Below are the code and all the weights of a small trained network. Each question names an input and a class and asks about switching units off, where a switched-off unit gives its printed mean instead of its output.

import numpy as np


def w(rows, s, z=0):
    codes = np.array(rows[::2]) - 128.0
    scale = np.full(codes.shape[1], s)
    scale[-1] = z or s
    return codes * scale


def f(y):
    return y / 2 * (1 + np.tanh(0.7978845608 * (y + 0.044715 * y**3)))


def log_softmax(a):
    a = a - a.max(-1, keepdims=True)
    return a - np.log(np.exp(a).sum(-1, keepdims=True))


def net(x, mask):
    res = np.array(x, float).reshape(1, 3) / 4 @ E
    y = f(res @ A[0][:, :-1].T + A[0][:, -1])
    res = res + np.where(mask, y, B[0][:, -1]) @ B[0][:, :-1]
    return log_softmax(res[-1] @ U[:, :-1].T + U[:, -1])


A, B = {}, {}
E = w([
[236,193,132,42,149,67,186,118,76],'x0',
[81,212,242,145,55,161,117,119,38],'x1',
[146,193,100,79,137,204,2,17,106],'x2',
],0.011)
A[0] = w([
[105,217,143,72,33,147,58,73,143,253],'neuron 1',
[174,133,92,71,160,123,65,57,153,190],'neuron 2',
[98,128,211,191,92,78,149,233,142,162],'neuron 3',
[243,121,72,53,182,109,187,155,144,205],'neuron 4',
[137,103,129,87,26,63,252,162,116,153],'neuron 5',
[230,203,138,107,175,97,106,112,49,193],'neuron 6',
[191,137,157,40,176,138,53,75,111,162],'neuron 7',
[125,161,105,63,170,77,216,119,145,146],'neuron 8',
[37,70,63,146,152,180,59,123,199,147],'neuron 9',
[121,98,79,150,182,59,129,163,194,177],'neuron 10',
[92,56,85,97,157,180,87,96,180,192],'neuron 11',
[123,172,111,74,175,19,112,120,92,160],'neuron 12',
[74,74,124,179,143,169,168,144,172,156],'neuron 13',
[254,125,88,157,113,100,137,120,147,140],'neuron 14',
[13,178,224,158,101,182,112,129,89,239],'neuron 15',
[156,17,160,162,140,46,177,178,189,254],'neuron 16',
],0.0097,0.0046)
B[0] = w([
[51,216,148,184,46,181,118,78,98,216],'neuron 1',
[176,157,81,179,67,163,130,122,196,195],'neuron 2',
[104,110,130,81,108,56,177,53,94,226],'neuron 3',
[221,113,193,182,167,141,189,137,88,217],'neuron 4',
[110,143,144,57,172,34,100,78,69,218],'neuron 5',
[136,170,101,222,152,145,153,128,73,198],'neuron 6',
[164,184,88,227,62,150,127,131,121,193],'neuron 7',
[149,102,207,170,216,121,130,68,82,180],'neuron 8',
[108,105,89,78,150,197,98,254,141,228],'neuron 9',
[149,58,181,97,168,134,126,125,144,206],'neuron 10',
[118,95,116,153,130,218,82,208,218,199],'neuron 11',
[142,161,137,124,163,157,179,88,132,169],'neuron 12',
[133,52,52,150,73,89,158,178,141,197],'neuron 13',
[215,153,153,152,178,165,98,145,140,169],'neuron 14',
[66,135,159,106,91,93,65,141,63,244],'neuron 15',
[186,44,79,138,146,100,200,74,90,251],'neuron 16',
],0.01,0.018)
U = w([
[90,120,102,64,122,158,57,195,139,75],'0',
[64,157,219,165,74,148,83,98,56,232],'1',
[172,10,126,153,122,164,152,157,183,253],'2',
[205,175,88,178,114,154,184,120,109,31],'3',
[192,85,180,135,221,112,154,64,90,118],'4',
[160,161,74,164,55,159,128,67,154,60],'5',
[139,152,123,138,95,187,56,142,177,75],'6',
[137,73,95,78,99,49,177,90,93,94],'7',
],0.011,0.0012)

Each question gives the input, the list of numbers given to net, and the class t.
The units are the neurons (one row each of A and B). Each row of codes is followed by its name. A weight is (code - 128) times the scale printed after its matrix; where a second scale follows, it is the last column's (A, B and U).
mask holds one flag per neuron, in row order. A switched-off neuron (its flag False) gives its mean, the last column of its row in B, instead of its output. The means were averaged over made-up inputs and are rounded, as every weight is.
A unit's drop is (log p(t) with every unit on - log p(t) with that unit switched off) / (log p(t) with every unit on - log p(t) with every unit switched off).
The circuit of an input: a set's keep is (log p(t) with only the set's units on - log p(t) with every unit switched off) / (log p(t) with every unit on - log p(t) with every unit switched off). Starting from the 12 units with the biggest drops (on a tie, the unit counted first), units are removed one at a time, each time the one whose removal leaves the highest keep (on an exact tie, the one counted first), for as long as the keep stays at least 0.8.
units of the circuit, in order: the units of the circuit, biggest drop first
k most important neurons: the k neurons with the biggest drops, biggest first
drop when u is switched off: that unit's drop, to one decimal
input [0,-4,5], class 6: units of the circuit, in order : neuron 16; neuron 11
input [5,6,-8], class 7: units of the circuit, in order : neuron 3
input [8,-5,2], class 3: 3 most important neurons : neuron 7; neuron 2; neuron 6
input [-3,-2,-4], class 7: units of the circuit, in order : neuron 3; neuron 4
input [-2,-3,2], class 2: 3 most important neurons : neuron 15; neuron 1; neuron 5
input [7,-4,2], class 3: 3 most important neurons : neuron 7; neuron 2; neuron 6
input [7,8,-6], class 4: 4 most important neurons : neuron 8; neuron 13; neuron 6; neuron 1
input [0,1,3], class 1: 3 most important neurons : neuron 16; neuron 13; neuron 1
input [4,1,7], class 5: 3 most important neurons : neuron 1; neuron 2; neuron 16
input [7,-8,4], class 3: 2 most important neurons : neuron 2; neuron 7
input [-1,-5,3], class 2: 2 most important neurons : neuron 1; neuron 15
input [2,-4,7], class 3: 2 most important neurons : neuron 4; neuron 6
input [-5,-5,5], class 6: 2 most important neurons : neuron 16; neuron 2
input [-6,-2,5], class 0: units of the circuit, in order : neuron 9
input [0,-1,3], class 5: 3 most important neurons : neuron 9; neuron 15; neuron 10
input [-7,1,7], class 6: drop when neuron 1 is switched off : 0.3
input [-1,-3,3], class 6: drop when neuron 16 is switched off : 0.4
input [-4,2,-2], class 7: drop when neuron 1 is switched off : 0.3
